Below is a small trained network, with its code and all its weights. Each question gives an input and a class and asks what happens when units are switched off, that is, made to give their printed mean instead of their output.

import numpy as np


def w(rows, s, z=0):
    codes = np.array(rows[::2]) - 128.0
    scale = np.full(codes.shape[1], s)
    scale[-1] = z or s
    return codes * scale


def f(y):
    return np.maximum(y, 0)


def log_softmax(a):
    a = a - a.max(-1, keepdims=True)
    return a - np.log(np.exp(a).sum(-1, keepdims=True))


def net(x, mask):
    res = np.array(x, float).reshape(1, 4) / 4 @ E
    y = f(res @ A[0][:, :-1].T + A[0][:, -1])
    res = res + np.where(mask, y, B[0][:, -1]) @ B[0][:, :-1]
    return log_softmax(res[-1] @ U[:, :-1].T + U[:, -1])


A, B = {}, {}
E = w([
[44,45,57,165],'x0',
[41,112,39,14],'x1',
[211,2,133,107],'x2',
[248,209,37,49],'x3',
],0.0084)
A[0] = w([
[175,186,195,119,139],'n1',
[148,179,88,168,4],'n2',
[102,91,94,114,230],'n3',
[212,200,105,172,198],'n4',
[135,124,35,187,202],'n5',
[7,106,99,26,223],'n6',
[50,154,12,179,226],'n7',
],0.011,0.0031)
B[0] = w([
[103,220,251,120,210],'n1',
[165,165,119,170,155],'n2',
[107,148,40,144,186],'n3',
[129,169,144,133,226],'n4',
[143,137,105,241,176],'n5',
[69,91,156,136,251],'n6',
[55,160,81,82,225],'n7',
],0.011)
U = w([
[29,87,151,54,130],'0',
[123,70,167,175,80],'1',
[131,200,109,160,75],'2',
[182,86,148,86,3],'3',
[169,188,189,69,123],'4',
[210,10,104,142,179],'5',
[143,152,228,144,169],'6',
],0.012)

Each question gives the input, the list of numbers given to net, and the class t.
The units are the neurons (one row each of A and B). Each row of codes is followed by its name. A weight is (code - 128) times the scale printed after its matrix; where a second scale follows, it is the last column's (A, B and U).
mask holds one flag per neuron, in row order. A switched-off neuron (its flag False) gives its mean, the last column of its row in B, instead of its output. The means were averaged over made-up inputs and are rounded, as every weight is.
A unit's drop is (log p(t) with every unit on - log p(t) with that unit switched off) / (log p(t) with every unit on - log p(t) with every unit switched off).
The circuit of an input: a set's keep is (log p(t) with only the set's units on - log p(t) with every unit switched off) / (log p(t) with every unit on - log p(t) with every unit switched off). Starting from all 7 units, units are removed one at a time, each time the one whose removal leaves the highest keep (on an exact tie, the one counted first), for as long as the keep stays at least 0.8.
units of the circuit, in order: the units of the circuit, biggest drop first
k most important neurons: the k neurons with the biggest drops, biggest first
drop when u is switched off: that unit's drop, to one decimal
input [-1,1,5,-2], class 5: 2 most important neurons -> n1, n7
input [7,-6,7,-3], class 5: units of the circuit, in order -> n1, n6
input [4,-6,6,1], class 5: units of the circuit, in order -> n1
input [2,-4,-8,-7], class 0: units of the circuit, in order -> n7, n5
input [2,5,5,5], class 5: 2 most important neurons -> n1, n5
input [0,-4,4,-4], class 5: 2 most important neurons -> n1, n4
input [6,-1,6,-6], class 5: 3 most important neurons -> n1, n7, n4
input [-1,-2,5,-7], class 5: drop when n1 is switched off -> 0.5
input [-8,6,-5,2], class 6: drop when n6 is switched off -> 0.4
input [4,0,7,-2], class 5: 2 most important neurons -> n1, n7
input [5,-2,4,3], class 5: drop when n1 is switched off -> 0.3
